Here is a tiny trained network, its code and every weight. The questions are about switching its units off for an input and a class, where a switched-off unit gives its printed mean instead of its output.

import numpy as np


def w(rows, s, z=0):
    codes = np.array(rows[::2]) - 128.0
    scale = np.full(codes.shape[1], s)
    scale[-1] = z or s
    return codes * scale


def norm(h):
    return h / np.sqrt((h * h).mean(-1, keepdims=True) + 1e-5)


def f(y):
    return np.maximum(y, 0)


def log_softmax(a):
    a = a - a.max(-1, keepdims=True)
    return a - np.log(np.exp(a).sum(-1, keepdims=True))


def net(x, mask):
    res = np.array(x, float).reshape(1, 8) / 4 @ E
    u = 0
    for l in range(3):
        y = f(norm(res) @ A[l][:, :-1].T + A[l][:, -1])
        res = res + np.where(mask[u : u + 13], y, B[l][:, -1]) @ B[l][:, :-1]
        u += 13
    return log_softmax(norm(res)[-1] @ U[:, :-1].T + U[:, -1])


A, B = {}, {}
E = w([
[69,46,114,53,255],'x0',
[172,105,39,96,108],'x1',
[127,247,116,39,171],'x2',
[136,143,115,159,156],'x3',
[12,143,77,145,74],'x4',
[121,121,135,112,114],'x5',
[129,133,122,137,133],'x6',
[128,128,127,131,127],'x7',
],0.0085)
A[0] = w([
[97,145,229,168,189,31],'0.n1',
[149,169,127,153,98,198],'0.n2',
[5,117,99,87,181,68],'0.n3',
[118,249,111,35,147,3],'0.n4',
[183,148,40,96,122,115],'0.n5',
[104,158,100,176,80,152],'0.n6',
[170,149,181,168,105,163],'0.n7',
[187,87,35,105,124,19],'0.n8',
[147,172,181,132,129,37],'0.n9',
[91,204,148,173,89,80],'0.n10',
[84,82,197,113,175,143],'0.n11',
[76,232,77,98,169,31],'0.n12',
[154,82,89,129,119,21],'0.n13',
],0.011,0.0033)
B[0] = w([
[4,141,85,88,109,191],'0.n1',
[129,115,141,54,143,219],'0.n2',
[209,129,94,95,174,249],'0.n3',
[142,93,220,116,136,253],'0.n4',
[43,180,197,87,149,212],'0.n5',
[173,96,70,75,143,222],'0.n6',
[125,132,94,77,135,210],'0.n7',
[32,199,126,137,144,187],'0.n8',
[125,147,102,100,144,159],'0.n9',
[151,156,78,75,134,213],'0.n10',
[152,140,68,88,133,221],'0.n11',
[178,113,254,104,142,226],'0.n12',
[43,128,191,92,127,151],'0.n13',
],0.0091,0.0057)
A[1] = w([
[154,149,182,70,176,169],'1.n1',
[166,147,43,141,191,185],'1.n2',
[147,99,177,7,108,177],'1.n3',
[181,102,81,97,145,196],'1.n4',
[118,142,78,139,118,2],'1.n5',
[148,180,139,125,67,106],'1.n6',
[162,168,122,181,45,99],'1.n7',
[143,164,138,137,183,123],'1.n8',
[36,148,128,94,97,126],'1.n9',
[113,49,94,206,101,187],'1.n10',
[74,68,140,182,94,123],'1.n11',
[40,149,56,102,69,107],'1.n12',
[171,44,101,137,109,151],'1.n13',
],0.012,0.0033)
B[1] = w([
[103,113,115,210,91,216],'1.n1',
[137,103,128,164,55,163],'1.n2',
[137,136,107,206,126,247],'1.n3',
[166,98,150,186,131,180],'1.n4',
[142,139,128,154,158,133],'1.n5',
[151,103,102,121,215,150],'1.n6',
[151,159,54,66,209,141],'1.n7',
[98,92,144,145,88,151],'1.n8',
[58,221,113,172,140,161],'1.n9',
[121,156,254,86,121,151],'1.n10',
[138,146,196,86,107,141],'1.n11',
[123,134,152,179,107,170],'1.n12',
[86,149,202,127,147,157],'1.n13',
],0.009,0.015)
A[2] = w([
[130,125,144,73,173,2],'2.n1',
[108,135,142,246,137,121],'2.n2',
[156,121,115,82,108,114],'2.n3',
[109,139,126,211,163,120],'2.n4',
[140,152,234,196,130,85],'2.n5',
[90,131,153,147,113,75],'2.n6',
[124,97,146,206,49,117],'2.n7',
[168,189,114,112,86,188],'2.n8',
[167,106,133,205,127,77],'2.n9',
[136,81,115,163,104,113],'2.n10',
[168,122,211,63,156,112],'2.n11',
[85,93,117,96,156,114],'2.n12',
[113,69,91,97,191,81],'2.n13',
],0.011,0.003)
B[2] = w([
[188,115,150,127,66,134],'2.n1',
[129,108,20,119,31,249],'2.n2',
[204,105,131,88,153,132],'2.n3',
[138,205,72,184,110,216],'2.n4',
[67,59,129,155,62,254],'2.n5',
[135,175,76,136,61,160],'2.n6',
[163,73,148,193,76,196],'2.n7',
[226,2,107,28,231,180],'2.n8',
[222,143,99,179,129,188],'2.n9',
[140,49,244,80,60,161],'2.n10',
[103,166,204,111,88,186],'2.n11',
[147,134,152,57,172,148],'2.n12',
[206,161,60,64,231,159],'2.n13',
],0.006,0.0087)
U = w([
[117,146,247,86,143,178],'0',
[141,133,110,150,121,184],'1',
[181,104,88,59,200,168],'2',
[125,147,124,138,118,190],'3',
[59,201,104,105,142,4],'4',
[131,130,134,137,112,23],'5',
],0.015,0.0021)

Each question gives the input, the list of numbers given to net, and the class t.
The units are the neurons (one row each of A and B). Each row of codes is followed by its name. A weight is (code - 128) times the scale printed after its matrix; where a second scale follows, it is the last column's (A, B and U).
mask holds one flag per neuron, layer by layer. A switched-off neuron (its flag False) gives its mean, the last column of its row in B, instead of its output. The means were averaged over made-up inputs and are rounded, as every weight is.
A unit's drop is (log p(t) with every unit on - log p(t) with that unit switched off) / (log p(t) with every unit on - log p(t) with every unit switched off).
The circuit of an input: a set's keep is (log p(t) with only the set's units on - log p(t) with every unit switched off) / (log p(t) with every unit on - log p(t) with every unit switched off). Starting from the 12 units with the biggest drops (on a tie, the unit counted first), units are removed one at a time, each time the one whose removal leaves the highest keep (on an exact tie, the one counted first), for as long as the keep stays at least 0.8.
circuit, biggest first: the units of the circuit, biggest drop first
top k neurons: the k neurons with the biggest drops, biggest first
k most important neurons of layer l: the k neurons of layer l with the biggest drops, biggest first
input [8,-6,0,1,0,-4,-1,7], class 2: circuit, biggest first : 0.n3
input [-7,6,-2,0,0,6,-3,3], class 2: circuit, biggest first : 1.n1, 2.n8, 1.n7
input [8,-7,-5,-2,2,-6,0,7], class 2: circuit, biggest first : 0.n3, 0.n11
input [-3,8,0,-3,-3,4,-2,-8], class 4: circuit, biggest first : 0.n8, 0.n5
input [-5,6,-2,4,-2,5,-5,-3], class 4: circuit, biggest first : 0.n8, 0.n5, 0.n3, 1.n9
input [-7,-8,8,3,3,-8,-1,-5], class 0: circuit, biggest first : 0.n12, 0.n4
input [-4,5,-6,-3,5,-5,3,3], class 0: top 2 neurons : 1.n10, 1.n3
input [7,-2,-5,-2,2,2,-6,2], class 2: top 2 neurons : 0.n3, 0.n11
input [4,4,5,-1,-2,-5,-1,-1], class 0: circuit, biggest first : 0.n4, 2.n11
input [-2,-6,-8,-7,2,1,-7,5], class 0: circuit, biggest first : 1.n10, 1.n11, 1.n1
input [-5,-6,-7,4,3,-8,4,3], class 0: circuit, biggest first : 1.n10, 1.n3, 1.n11
input [-4,-7,4,3,1,7,-2,-4], class 4: top 2 neurons : 0.n1, 0.n10
input [0,-6,-5,4,-4,0,5,7], class 4: top 2 neurons : 0.n1, 0.n3
input [-1,8,4,-5,2,-8,4,-5], class 4: circuit, biggest first : 0.n5
input [-2,-7,-7,-3,2,4,0,8], class 0: circuit, biggest first : 1.n11, 1.n1
input [-2,8,-6,4,5,3,4,3], class 4: top 2 neurons : 0.n8, 1.n9
input [-5,5,7,-4,-1,-5,6,3], class 0: top 3 neurons : 0.n5, 0.n4, 0.n12
input [6,7,1,4,-2,8,-4,-2], class 4: top 2 neurons : 0.n8, 0.n5
input [-5,-3,-7,7,-5,-4,1,0], class 0: 2 most important neurons of layer 1 : 1.n3, 1.n1
input [1,-2,-7,-4,-3,5,-3,3], class 0: top neuron : 1.n10
input [-7,-5,-4,-6,0,6,-5,-5], class 2: top 2 neurons : 1.n7, 1.n1
